Small tables with named rows and columns. After each table, cells are looked up by row and column.

Table gevo
|  | zase | lal | totep | kimu | sibobi |
|---|---|---|---|---|---|
| fuv | 48 | 132 | 171 | 117 | 148 |
| vur | 155 | 75 | 142 | 134 | 34 |
| bosoga | 143 | 193 | 157 | 109 | 60 |
| zoz | 120 | 175 | 106 | 72 | 52 |
| guragor | 39 | 123 | 88 | 15 | 185 |
| vup | 67 | 150 | 158 | 103 | 137 |
| fatasa | 192 | 108 | 230 | 134 | 92 |
| kun | 84 | 208 | 137 | 122 | 37 |
| naro | 159 | 201 | 173 | 119 | 110 |
| gonu | 13 | 150 | 150 | 83 | 185 |
| tel | 108 | 200 | 96 | 103 | 116 |
| gapop | 15 | 129 | 131 | 62 | 175 |
| vever | 25 | 98 | 204 | 69 | 183 |
| solit | 171 | 140 | 36 | 111 | 62 |

What is the kimu of naro in gevo? 119
What is the zase of bosoga in gevo? 143
What is the kimu of zoz in gevo? 72
What is the totep of kun in gevo? 137
What is the lal of vever in gevo? 98
What is the sibobi of bosoga in gevo? 60
What is the totep of gonu in gevo? 150
What is the lal of guragor in gevo? 123
What is the kimu of gapop in gevo? 62
What is the kimu of fuv in gevo? 117
Which row has the largest totep? fatasa

Table zepur
         pazur  kedomak  paguta  bapan  bukul  fil  mar  vobevil  naz  nipup
rororok    153      117     147    161    146  165  159      157  200    174
fumov      141      117     219    230    153  150  168      130  142    207
sav        135      155     195    126    151  134  168      146  113    174
nedised    147      193      50     92    146  118  107      174  171     92
mafi       159      117     171    161    153  165  159      163  171    158
vatemi     184       98     171    126    150  134  159      157  200    191
refa       153      212     195    144    156  150  159      152  113    141
nal        153      174     123    161    148  165  159      152  171    141

sav, mar => 168
nal, mar => 159
sav, nipup => 174
nal, fil => 165
nedised, naz => 171
refa, nipup => 141
refa, naz => 113
nedised, paguta => 50
sav, pazur => 135

Table kez
columns: sor, gen, volem, ton, bif, mudi
nep: [220, 134, 162, 228, 107, 81]
nafak: [86, 176, 91, 199, 149, 247]
ganuvil: [213, 111, 96, 107, 73, 166]
ruf: [47, 86, 78, 110, 136, 200]
rog: [150, 51, 252, 123, 144, 184]

rog, mudi -> 184
ruf, gen -> 86
nep, sor -> 220
rog, ton -> 123
nafak, gen -> 176
ruf, sor -> 47
rog, gen -> 51

pef
fields: todono, dativon, kidilu, lonizin, lup, dom
lufu: [-49463, 52415, -23058, -47587, 33018, -28244]
zugune: [-10878, 4846, -43620, -5075, 18505, -48468]
leso: [6644, -30258, -9107, -36169, -46971, -28923]
gon: [11823, 39951, 23230, -60368, -46807, -16445]
faruto: [215, -22236, -2597, -53765, -57825, -18784]
lek: [-30789, -27597, 245, -61391, -81316, -44980]
kar: [-75157, -55080, -26542, -22116, -20398, -32095]
nidub: [-156, -63736, 2815, -33561, -59563, 4719]
fodop: [-44133, -51439, -24811, -52400, -61267, -42902]
sos: [-1572, -21000, 9396, -41037, -70540, -10252]

fodop, lonizin -> -52400
gon, dom -> -16445
zugune, kidilu -> -43620
kar, todono -> -75157
lek, dativon -> -27597
sos, lonizin -> -41037
leso, dom -> -28923
faruto, dom -> -18784
sos, dativon -> -21000
kar, lup -> -20398
fodop, kidilu -> -24811

susupiv:
,geg,zaz,sis,mub
zesura,113,224,115,160
kon,187,139,144,127
regofel,134,93,158,153
ranif,145,63,222,142
nor,157,168,204,169
lali,144,103,146,163
neguso,194,67,249,191
vug,195,129,143,102
biv,120,93,135,121
povipip,142,159,121,178
vel,233,126,169,134

povipip, sis => 121
regofel, zaz => 93
kon, geg => 187
nor, zaz => 168
lali, zaz => 103
lali, mub => 163
ranif, zaz => 63
neguso, geg => 194
biv, mub => 121
lali, sis => 146
ranif, geg => 145
vel, geg => 233
regofel, mub => 153
biv, zaz => 93
regofel, geg => 134
kon, sis => 144
zesura, geg => 113
nor, mub => 169

puzenub =
	gako	bir	fovuza	karaso	liduz	bobivad	nabidup
finupa	123	90	121	81	124	119	138
mifefed	210	109	104	74	122	103	146
beg	164	103	109	66	125	123	131
mup	205	138	94	59	140	118	136
pul	83	185	97	146	190	94	154
padim	61	160	118	142	192	134	122
givap	113	144	167	218	166	132	147
digeves	88	199	113	90	187	114	151
vorot	154	189	112	58	154	92	175
lagifem	115	170	131	59	152	109	169
puretir	72	155	90	129	178	107	135
rera	197	69	131	83	108	132	129
nodu	126	111	115	66	129	111	147

What is the bobivad of beg in puzenub?
123
What is the gako of givap in puzenub?
113
What is the nabidup of givap in puzenub?
147
What is the bobivad of padim in puzenub?
134
What is the liduz of puretir in puzenub?
178
What is the liduz of mifefed in puzenub?
122

nemov:
|  | vobav | pezuk | bolot | suvure | puv |
|---|---|---|---|---|---|
| migiza | 119 | 96 | 197 | 227 | 161 |
| sefez | 26 | 115 | 209 | 221 | 142 |
| besi | 119 | 60 | 9 | 58 | 163 |
| bebub | 191 | 228 | 164 | 61 | 9 |

bebub, puv: 9
besi, vobav: 119
migiza, pezuk: 96
bebub, vobav: 191
migiza, vobav: 119
besi, pezuk: 60
migiza, bolot: 197
bebub, suvure: 61
sefez, suvure: 221
sefez, puv: 142
besi, suvure: 58
besi, puv: 163
sefez, bolot: 209
sefez, vobav: 26
sefez, pezuk: 115
Row with the largest suvure: migiza

goz:
	luvi	didi	lezozi	tev	setub	vafu	lunas	dafudin	netora
der	14.45	28.12	63.17	36.95	44.82	80.36	70.26	48.36	64.24
zepaga	35.32	43.90	47.41	48.68	53.38	60.79	63.98	54.80	58.66
gar	67.06	64.09	42.29	57.66	42.29	39.39	65.17	50.76	51.65
vonavi	32.25	38.12	61.11	48.95	43.37	72.25	74.90	52.26	60.09
miv	43.11	87.07	69.39	38.49	77.29	41.93	18.58	42.58	70.26
vub	47.64	81.15	63.26	39.37	70.19	41.42	24.76	44.33	68.49

vub, netora: 68.49
der, didi: 28.12
der, setub: 44.82
der, tev: 36.95
vonavi, netora: 60.09
der, luvi: 14.45
gar, luvi: 67.06
gar, setub: 42.29
vonavi, lunas: 74.90
zepaga, lunas: 63.98
vub, luvi: 47.64
gar, lezozi: 42.29
der, netora: 64.24
gar, dafudin: 50.76
vub, lunas: 24.76

